In the rows, zero is written as 128.
Each row has a class, written after it.
[118 164 178 108 144 189  63 128 142 142 119 228 143 143  81 200 161  76
 148 131  74 120 167 158 180 160 139 142  65  96 219 205 107 147 105 110
 114 175 140  91  98]	F
[138 124 133 151 147 142 130 135 148 151 108 163 117 110 136 156 122 150
 110 137 107 137  95 166 148 122 140 136 111 123  95 124 152 127 114 134
 115 139  82 119 113]	P
[191 110 138 125 126 137 130 144 138 126 127 124 140  99 140  95 116  98
 101 151 192 172 143 143 121 152 132 125 139 123 114 138 144  81 119 114
 166 107 115 136 136]	E
[ 62 159 157 129 126 132  71  68 139 133 143 135  75 114 128 135 105 138
 105 153  71 174  77 159 135 145 152 185  99 152  30 147  69 128 143  90
 120 132 118  88  95]	P
[107 143 141 128 139 122 133  81 170 138 139 140  88 142 142 100 101 144
 152 129  82 153  70 155 155 161 146 158 104 102  31 135 106 156 130 159
 132  80 148  77 118]	P
[123 126 149 102 112 107 154 154 134  98 131 136 133 130 118 149 123  91
 111 143 121 121  94  92 121 104 114  93 180 116 219  99 105 208 141 151
 116 160 143 133 128]	G
[124 163 120 110 130 172 138  89 140 134 148 113 112  98 136 139 138 153
  85 148 134 133 126 133 154 109 124 134 116 119 106 122 126 135 128 128
 142 132  70 143 104]	E
[ 96 111 117 147 123 116 152 125 140 170 109 116 119 114 112 174 110 154
 108 128  89 146 138 156 127 117 157  65 160  49 145  86 107 208 153 154
 153 156 133  97  94]	P
[182  85  78 144 105 141 131 118 111 134 160 124 142 159 125  94  93 127
 119 133 199 127 173 164 101  88 110 118 155 140 121 113 143  87 153 114
 174  81 117 197 211]	D
[132 142 108 116 103  96 111  80  99  10 184 118 136 123 181  64 111 176
 148 137 173 113 112  45 131  74 173 123 168 222  59 104 123  91 184 117
 159 112 197 131 189]	N
[159 147 153 122  87 137  74 152 121 127 101 163 104  95  84  81 137 130
  92 159 169 123 139 143 112  83 185  81 198  71 185 170  93 185 152 127
 105 170 109 171 150]	Q
[134 106 162 131 112 123 159 120 146  51 174 141 129 161 120  63 109 125
 171 190  77 167 106  82 128 165  94 182 104 148 103 140 158 147  79 133
 128  79 166 116 105]	D
[148 154 137 162  76  69 160  73  37 131 141 138 157 117 140 146  86 106
  99 153 149 137 138 166 100 111 148 131 146 147 161 158 111  88 110 102
 121 189 111 149  89]	B
[114 131 119 133  80 156 141 130 133 142 123 117  99 132 148 147  92 159
 129 159 186 105 121 122 122 110 149 125 146 120 130 126 109 131 148 142
 108 127  95 124 103]	T
[ 95 131 112 154 123 141 136 128 115 124 112  97  86  88 143 120 118 156
 116 121 176 108 142 100 123  95 190 100 170 143 110 135 101 158 167 121
 140 145 140  83 129]	T
[138 126 136 144 107 128 137 108 129 167 128 182 116 128 113 130 106 160
 184 150  90 208 121 167 119 103 166  98  82 102 100 159 110 125  89 136
 153 138 102 122 106]	K
[146 140 150 114 140 168 110 145 138 127 116 114 101 119 124 109 139 116
 106 142 145 153 115 112 130 149 128 176 133 133 103 130 143  95 124 141
  86 107 131 124  83]	E
[ 99  90 164 123 143 129 108 169 166 148 102 127 133 154  99 125 132 143
 112 144  79 141 150 139 134 136 159 128 124  74  93 126 108 167 144 145
 132 154 122 114 120]	G
[140 121 148 142 134 119 124 110  90 123 140 170 192 126 146  93  73  71
 167 134  98 193 126  92 145 157 138 173 125 145 147 141 119 121 124 135
 104 131 130  95  33]	G
[161 148 107 109 118  92 136 112 146  84 140  97  88 161 149 135 115 146
 164 120 105 130 127 123 131 149 139 129 143 117 120 127 128 184 131 146
 138 118 142 118 118]	B
[118 138 133 126 145 153 119 110 143 142 141 106  88 148 114  90 134 155
 101  92 129 116 109 148 111 123 129 138  73 151  62 140  97 124 127 148
 128 109  81 114 174]	Q
[ 99 128 149 126  94 141 139 123 137 113 113 100 116 124 128 162 127 160
 108 166 124 127 126 127 137 140 170 116 133 135 129  87 149 154 138 147
  86 112 121 145 123]	D
[144 154  99 143 138  82 204 141 135 141 106 138 119 142 169 186 135 153
 145 119  51  98 114 130 145 191 164 102 156 122 113 117 178 121 118 137
 136 185 138  89 102]	P
[116  86 129 160 161 114 109 154 145 138 127 128 181  97 116  50 132 170
  75 140 101  84 145 126 106 141 189 107 137 101 100  75 121 130 143 135
 146 161 115 128 179]	F
[152 154  83 134 129 121 167 140 138 128 122 153 105 123 148 158 142 156
 124 145 132 125 119 127 114 120 142 124 169 142 173 118 156 130 110 151
 146 162 113 117 105]	Q
[171  85 138 127 116 129 127 142 141  75 159 135 104 166 120 101 112 154
 148 125 226 117 107 144 117 109 112 123 112  82 149 141 144 156 139 171
 161  94 150 176 132]	C
[155 138 158 151 133 123 141 119 119 128 116 136 124 119 129 180 151 126
  99 162 113 138 113 147 135 130 109 148 157 113 119 108 149 148 116 143
 117 134 124 144 114]	N
[124 102 114 128 119 155 169 158 150 138 113 118 100 122 142  92 151 149
  67 168 135 107 136 132 100 124 123 114 168 124  85 105 125 173 129 137
 136 105  94 149 136]	Q
[142 122 112 133 111 102 134 143 104 186 118 168 178 106 148  84 108  86
 150 131 111 154  94 126 103 114 145 131 100 135 107  85  91 122 141 127
 107 148  91 147 136]	G
[145 100  90 130 137 132 151 145 129 158 129 168 144 147 142  76 112 140
  94 152 135 116 123 155 142 191 156 110 151  70 126 163 141 143  98 139
 185 125 116 128 132]	N
[121 111  37 136 108 124  73 108 140 139 160 128 138 155 104  67 141 218
 224 118  35 207 163 102 121  50  97 139 114 101 123  76 119 113 206 147
 116 101 124 149  93]	B
[207 106 164 129  61 169 151 167 159 139  56  57  75 151 157 111 126 142
 137 156  88 210 187  51 124 119 168  75 189 129  67 120 150 196 125 158
 156 124  64  93  20]	N
[ 85 166 124 106  79 114 191 113 141  96 139 133 112 136 202 119 137 122
 128 133 102 119 106 110 156 230 193 153  92 183 101 129 175  80 102 121
 145 138 176 117  24]	C
[ 96 100 108 106 139  98 157 118 118  97 135 130 121 148 138 100  71 146
 111 159 143 124 102 171 116 107 140 135 165 125 143 153  80 179 135 135
 130 106 131 122 148]	B
[119  55 134 102 127 115 116 159 137 109 138  99 133 113 145  79 131 144
 108 165 148 120 140 128 106 147 133 116 148 164 113 114 113  92 151 123
  76 111 128 158 136]	T
[ 91  85 140 134 137  95 119 145 134  71 157 131 139 120 142  96 105 160
 141 149 148 116  93 147 119 166 120 140 100 131 128 132 111 120 151 123
  97 108 100 145 150]	T
[113 108 114 109  68 114 146  90 135 188 136 134 144 156 114  97  71  74
 144 158 125 168 103 133 175  57 169 114 120 178 216 151 161  34 130 137
  92 149 150 116  85]	W
[118 118 143 127  80 124 101 123 132 157 127 186 135 118 127 116 128  84
 158 164 145 175 108 114 116 138 161 135  94 143 151 143  81 103 135 130
 115 114 170  91 141]	G
[129 104 102 128 103  69 139 170 135 144 117 127 120 142 149  90  85 145
 203  96 140 168  94 145  89 140 120 100 163 114  89 137  91 156 128 128
 197 121 147 122 110]	C
[ 91 130 146 134 108  89 136 129 159 101 145 129  96 121 156 111 128 164
 105 133 104 125 105 158 107 167 152 130 132 147  84 121 124 139 112 145
 112 140  92 151  93]	Q
[149 143  81 113 113 102 116  98 140 150 137 125  92 118 154  84 170 157
 117 121 155 120 115 172 115 186 177  86 147 109 108 140 117 102 157 129
 193 141 103 148 171]	F
[ 88 133  63 157  54 115  60 138 124 141  98 117  77 151 127 139 162 163
 197  95 146 118 193 129 143  41 150 114 162  83 139 107 140 118 231 144
 116 125 149 190 100]	W
[148 172 161  59 130 149  96 167 135 101  98 113  93 142  98 164 186 126
 104  77  24 140 122 111 129 117  87  78 139 146 138  97 100 218  61 142
 132 134 137 139 154]	W
[141  72 175 201 108 213 124 100 192 225 152 189  88 173  73 153  99 113
  97 158  18 221 197 199 129  76 140 159 160 106 126 163 146 102 152 129
  69 141 104 146  29]	N
[136 114 137 124 130 151 159 152 133 158  89 100 115 149 139 116 152  86
 114 119 118 110 175 148  95 149 120 190  42 162  90 133  96  83 109 113
 152 113 111 114 149]	C
[121 139 109  95 113 133 134  69 135 143 143  74  86 125 137 129 144 132
 108 168 184  98  98 158 129 146 141 138 156 106 117 117 118 128 167 140
 127 125 116 157 113]	F
[138 132 138 121 110 130 165 141 101 144 100 164 105 160 117 152  94 112
 107 164 124 149  85 142 122 162 146  85 146 112 228 184 106 212  87 153
 142 135  70 100 136]	D
[ 67 171 175 167  64 105 166  70 161 109 144 213 160 108 133 172  97 101
 116 167 139 128 125 180 172  50 120 156 126 111 218 142 101 129 127 155
 156 123 107 126 139]	G
[149 124 147 137 137 141 144 120 134 132 139 190 131 118 129 128 127 110
 110 165 105 156 131 149 133 130 157 123 107  94 147 133 139 125 123 133
 124 162 123 152 109]	K
[ 78 116 122 132 137 145 147 147 164 143 144 145 137 133 110  96 128 138
  87 126 136  68  99 165 123 136 125 136 111 134 123 130 127  89 111 114
 153 140 121 126 181]	F
[159 110 123 139 143 153 124 129 142 141 130 116 118 112 124 130 137 184
 123 132 144 115 142 148 115 125 151 146 134 105 107 118 137 128 123 145
 122 139 126 157 103]	C
[119 117  90 123 135 172 150 193 122 125 122 131  91 179 130 151 111 142
 142 108 149  87 131  83  96 121 171 109  59 130 120 108 113 169 119 133
 162 157 148  76 144]	T
[137 164 124 128 120 123 125 119 115 116 107 125 110 103 143 172 147 160
 121 147 113 131  92 137 134 166 111 142 151 107 114 107 136 141 123 132
 109 122 103 134  99]	P
[111 127 166 129 118 136 123 124 127  95 133 114 129 110 144 118 129 133
 109 161 154 102 117 119 139 150 121 157 106 135  97 117 119 125 124 136
  94  97 125 127 126]	T
[119 102 156 155 121 105 103 126 165  91 170 121  49 154 117 113 118 129
 120 110 154 117 111 131  98 179 132 105 149  90 142 161 101 160 157 152
 128 106 160 131 172]	K
[154 107 171 175 129 133 111 115 143 116 154 170 141 139 113 113 112 176
 130 126  93 163 148 124 114 128  93 122 130  72 100 146  94 149 119 154
 164 143 118 101 141]	W
[166 183 169 122 126 165 181 124 149 127 108 116 118 140  97 146 117 106
  78 150   7  99 142 104 153 128 152 140 147 120 184 136 139 211  68 132
  74 163 110  94 110]	B
[ 69 135 160 128 120 130 127 138 144 112 130  95  98 164 119 155 106 173
 100 136  98 107 102 106 158  98 152 105  76 124  97 128 139 187 119 152
 137 148  60 115  88]	E
[127 133 136 153 119 128 109 121 127 120 134 113 112 129 105  98 153 121
 114 157 135 117 127 132 120 100 113 166 102 107  87 106 142 140 158 127
 113 115 117 161 137]	Q
[ 92 129  83 152  92  93 159 129 117 130 105  21 154  58 103  35 147 156
 166 160 172 161  95 102 109  77  59 159 116 129  97 101 134  66 171  81
 156 109  57 125 154]	Q
[131 152 110  82 116  64 171  74 101  57 162  66 120 117 145  59 161 116
 174 160 172 104  88  82 103 110 103 161  75 159  99  97  97 123 136 155
 137 101 179 116 183]	Q
[ 93 162 134  97  33  93 147  98 143 156 135  62 123 142 122  35 123 111
  75 108 127 162  86 152 131 100 110  86 111 141  68  58 132  92 125 149
 197  86 111 176 172]	D
[117 128 115 170  99 164 147 116 155 138 129 105  80 121 144 202 115 194
 127  71 151 119 162 163 115 159 111  82 152  77 140 138  95 184 135 145
 154 117  54 125 133]	W
[100 147 169 138  82 170 143 133  91 145 102 137 127 153 128 179  77 119
 141 112 132 133 129 103 164 123 166  97 141 159 146 171 151 145 128 133
  67 164 102 110  38]	D
[120 132 135 158 143 135  99 119 125 122 144 173 120 141 132 142 122 152
 108 142 136 124  91 127 139 144 146 150  99 132 119 119 148 137 133 157
 121 130 118 123 144]	D
[114  71 149 108 137 170  84 141 164 174 139 110 146  75 113  73 115  56
 122 106 156 131 187 158 128 146  57 139 155 145 138 167  47 103 132  96
  89  68 139 113 153]	T
[102 175 116 145  45 164 188 121 128 115 118 164 139 135 163 124 138 110
 143 173 134 111 108 114 125 167 119 159  73 106 160  98 139 120 138 125
 144 102  73 140  94]	F
[161 161 132 136 132 147 109  68 114 149 127 106  67 144 126 204 168 149
 125 116 125 145 131 134 149 130 119 126 107 124 117 161 124 126 136 142
 143 153 106 101 125]	W
[112 105 117 153 129  95 115 102 132 132 152 107 146  80 165   8 109 124
 107 126 221  93 109 169 114 162 158 165 153 119  31 130 120  47 188 106
 146 137 116 164 144]	F
[ 91  70 149 157 155 119 133 159 102 141 121  66 128 114 148  89  76  91
  73 129 127  79  81  79 125 202 169 147 132 201  52 116 157 148  60 105
  69 114 161  87  91]	W
[138 112 116 120  85 125 179 125 168 163 128  90  93 137 124  84 124 140
 125 142 142 135 127 119 118 145 192  99 181 106 114 129 140 116 133 154
 137 132 163 115 120]	G
[227 147  91 117 111 129 129 133  93 147  75 122 151 150 163 140 126  94
 129 147 158 155 175  85 106  61  94 125  91 115 163  87  76 171 145 164
 208 120  65  80 172]	B
[135 147 138 100 104 111 156 139 157 166 106 119  80 166 138 180 168 120
  86 145 100 106 129 129 134 138 154  90 169 102 113 117 129 148 126 162
 164 184 180 105 127]	N
[131 107 128 149 144 109  71 129 105 156 146 156 107 141 111  79 121 146
 127 137  96  95  79  96 132 146 213 117  97 157  82 175 132 142  89 126
  97 165 151 102 146]	N
[128 133 125 131  91 115 140 133 106  93 134  70 163  98 127  71 148 102
 106 126 143  96 153 113 119 116 147 130 113 158 120  77 175  62 153  76
 138 174 106 191 116]	F
[150 116 136 151 119  99 134 124  98 138 145 177 121 161 113 148  93 136
 153 134 120 180  95 133  89 159 138 106 182 127 182 143 114 133 131 165
 109 134 175 103 131]	D
[122 154 136 136 128 138 146  96 138 101 145 108 107 121 146 140 156 138
  85 148 127  94 117 110 150 146 125 158 115 138 109 135 142 117 121 126
 148 151 115 113 135]	N
[115  93 117 140 106  86 152 162 119 126 103 143 170 140 150  64  90 172
 132 131 181 126 139 133 109  97 161 108 131 112 123 135 104  95 138 158
 215 144 132 111 143]	C
[146 125 113 129 148 133 176 121 147  84 139 154 131 143 146 109 109 151
 116 148  83 127 151 143 139 114 151 143 150 102 141 117 141 180 139 148
 120 130 131 135 109]	B
[158 193 119 143 125 139 159  80 151 160 133 140  96  93 187 128 138  79
  14 168 119 127 115 123 137  81  81 153 189 193  63 109 110 158 105 110
 230 140  59 102 140]	Q
[139 128 101 139 125 122 120 114 126 141 130 113 112 111 111 139 143 136
 135 148 106 124 114 117 136 122 137 131 121  86 135  83 154 162 122 146
 113 129 154 127  94]	P
[122 123 101 153 144  95 161 129 152 139 139 151  98 165 125 168 141 159
 158 109  95 117 148 151 107 138 133 126 124  49 138 115 111 174 159 179
 137 158 192  89 126]	B
[160 142 130 106 120 144 131 142 126 150  90 124 124 162 148 106  78  54
 156 112 204 176 127 110 156 161 176 133  69 140 116 166 148  60 101 137
 197 106 165  51 115]	K
[129 116 167 104 145 139 105 172 112 171  98 125 149 115 113 142 125  47
 114  95 129 116 140 119 135 176 137  82  98  99 175 133  78 173 143 128
  92 155 147  84 132]	T
[154 166 119 135 143 144 181 153 153 153 127 147 135 134 143 174 121 183
  70 123 120 114 136 135 113 110 143 120 130  88 122  87 141 102 104 170
 186 216  80 114 113]	E
[124  84 148 137 116 153 101 104 139  90 179 161 106 124 134 178 103 169
 170 150 215 102 160 145 112  65  97 134 133 170 145 189  65  91 160 123
  90 118 128 124 170]	T
[123 101 103 110  96 127  80 150 132 119 100 108 104 108 122 125  87 172
 205 128 139 155 102  95 131  60 200  76 140 111 188  99 107 216 159 164
  56 140  92 147  85]	W
